Below are the code and all the weights of a small trained network. Each question names an input and a target symbol and asks about switching units off, where a switched-off unit gives its printed mean instead of its output.

import numpy as np


def w(rows, s, z=0):
    codes = np.array(rows[::2]) - 128.0
    scale = np.full(codes.shape[1], s)
    scale[-1] = z or s
    return codes * scale


def norm(h):
    return h / np.sqrt((h * h).mean(-1, keepdims=True) + 1e-5)


def f(y):
    return np.maximum(y, 0)


def softmax(a):
    e = np.exp(a - a.max(-1, keepdims=True))
    return e / e.sum(-1, keepdims=True)


def log_softmax(a):
    a = a - a.max(-1, keepdims=True)
    return a - np.log(np.exp(a).sum(-1, keepdims=True))


def net(x, mask):
    ids = ['γδζηλμστψ'.index(c) for c in x.split()]
    T = len(ids)
    res = E[ids] + P[:T]
    q, k, v = (norm(res) @ M[0].T for M in (Q, K, V))
    z = softmax(np.where(np.tri(T) > 0, q @ k.T / 2**0.5, -1e9)) @ v
    res = res + np.where(mask[0], z, O[0][:, -1]) @ O[0][:, :-1]
    y = f(norm(res) @ A[0][:, :-1].T + A[0][:, -1])
    res = res + np.where(mask[1:25], y, B[0][:, -1]) @ B[0][:, :-1]
    return log_softmax(norm(res)[-1] @ U[:, :-1].T + U[:, -1])


Q, K, V, O, A, B = {}, {}, {}, {}, {}, {}
E = w([
[124,93,123],'γ',
[116,83,149],'δ',
[118,101,89],'ζ',
[96,78,87],'η',
[98,137,4],'λ',
[92,104,29],'μ',
[126,104,187],'σ',
[120,48,89],'τ',
[152,156,23],'ψ',
],0.012)
P = w([
[156,129,161],'0',
[7,103,135],'1',
[102,208,141],'2',
[29,110,129],'3',
[102,205,139],'4',
[60,116,103],'5',
[104,181,113],'6',
[81,121,83],'7',
[117,197,149],'8',
[86,123,72],'9',
[120,179,130],'10',
],0.019)
Q[0] = w([
[110,206,141],'h1',
[126,2,119],'h1',
],0.023)
K[0] = w([
[207,86,135],'h1',
[6,173,124],'h1',
],0.015)
V[0] = w([
[255,197,112],'h1',
[170,104,193],'h1',
],0.038)
O[0] = w([
[253,179,89,63],'h1',
[117,193,142,6],'h1',
],0.037,0.011)
A[0] = w([
[114,176,190,125],'n1',
[113,55,122,126],'n2',
[141,114,175,26],'n3',
[244,87,79,113],'n4',
[155,176,148,116],'n5',
[45,98,146,164],'n6',
[79,203,193,124],'n7',
[142,182,63,74],'n8',
[145,182,236,89],'n9',
[132,151,138,82],'n10',
[146,119,95,68],'n11',
[73,50,96,212],'n12',
[98,87,120,161],'n13',
[103,122,123,135],'n14',
[86,161,123,177],'n15',
[23,164,235,183],'n16',
[95,29,86,121],'n17',
[75,91,182,1],'n18',
[14,99,128,162],'n19',
[140,137,146,30],'n20',
[108,62,174,242],'n21',
[78,169,107,166],'n22',
[102,178,192,145],'n23',
[157,98,6,154],'n24',
],0.02,0.0057)
B[0] = w([
[132,161,101,149],'n1',
[94,163,155,189],'n2',
[123,122,168,128],'n3',
[12,75,201,199],'n4',
[85,91,141,154],'n5',
[222,110,66,226],'n6',
[199,128,69,165],'n7',
[111,89,185,157],'n8',
[90,134,66,148],'n9',
[110,113,131,133],'n10',
[121,107,137,139],'n11',
[145,171,207,237],'n12',
[127,131,152,185],'n13',
[164,132,121,153],'n14',
[99,93,129,163],'n15',
[52,96,217,238],'n16',
[69,187,150,216],'n17',
[102,65,191,179],'n18',
[253,145,50,249],'n19',
[133,145,127,128],'n20',
[85,138,204,215],'n21',
[93,86,115,162],'n22',
[182,127,102,155],'n23',
[163,170,150,176],'n24',
],0.058,0.017)
U = w([
[83,29,195,116],'γ',
[77,160,199,99],'δ',
[207,148,186,169],'ζ',
[117,253,180,4],'η',
[133,188,111,189],'λ',
[179,39,140,53],'μ',
[138,47,92,196],'σ',
[40,104,104,118],'τ',
[96,158,105,201],'ψ',
],0.019,0.0046)

Each question gives the input, a string of symbols that net reads in full, and the target symbol t.
The units are the heads (2 rows each of Q, K, V and O) and the neurons (one row each of A and B). Each row of codes is followed by its name. A weight is (code - 128) times the scale printed after its matrix; where a second scale follows, it is the last column's (O, A, B and U).
mask holds one flag per unit, heads first, then neurons. A switched-off unit (its flag False) gives its mean, the last column of its rows in O or B, instead of its output. The means were averaged over made-up inputs and are rounded, as every weight is.
A unit's drop is (log p(t) with every unit on - log p(t) with that unit switched off) / (log p(t) with every unit on - log p(t) with every unit switched off).
The circuit of an input: a set's keep is (log p(t) with only the set's units on - log p(t) with every unit switched off) / (log p(t) with every unit on - log p(t) with every unit switched off). Starting from the 12 units with the biggest drops (on a tie, the unit counted first), units are removed one at a time, each time the one whose removal leaves the highest keep (on an exact tie, the one counted first), for as long as the keep stays at least 0.8.
circuit, biggest first: the units of the circuit, biggest drop first
unit that matters most: the unit with the biggest drop
top k neurons: the k neurons with the biggest drops, biggest first
drop of u: that unit's drop, to one decimal
input ψ ψ μ ψ ζ ψ γ λ μ ζ γ, target ζ: unit that matters most => h1
input δ η ψ ψ τ σ λ, target τ: top 3 neurons => [n19 n6 n12]
input ψ ψ μ ζ ψ σ τ γ ψ ψ, target η: circuit, biggest first => [n17 n16]
input δ λ ψ η τ γ ψ λ γ, target τ: top 3 neurons => [n19 n12 n6]
input δ γ σ τ ψ λ ζ δ ψ, target τ: top 3 neurons => [n19 n12 n6]
input η η η ψ τ, target μ: top 2 neurons => [n19 n7]
input η λ μ ζ λ τ ζ, target μ: top 3 neurons => [n19 n7 n16]
input η δ ψ ψ μ δ δ ζ σ ψ ζ, target μ: top 2 neurons => [n19 n7]
input η μ ψ ψ λ σ η, target μ: top 4 neurons => [n19 n7 n16 n4]
input ψ ψ μ δ η, target ζ: top 2 neurons => [n16 n17]
input γ η η ζ ψ λ λ τ ψ η ψ, target λ: top 2 neurons => [n16 n12]
input γ λ τ, target λ: top 3 neurons => [n16 n4 n12]
input ζ λ ζ ψ ψ τ δ ψ λ μ μ, target η: drop of n19 => 0.7
input ψ ψ ζ τ δ η γ λ τ, target ζ: circuit, biggest first => [h1]
input τ λ δ, target σ: drop of n1 => 0.0
input ψ τ λ σ δ, target ζ: drop of n21 => 0.1
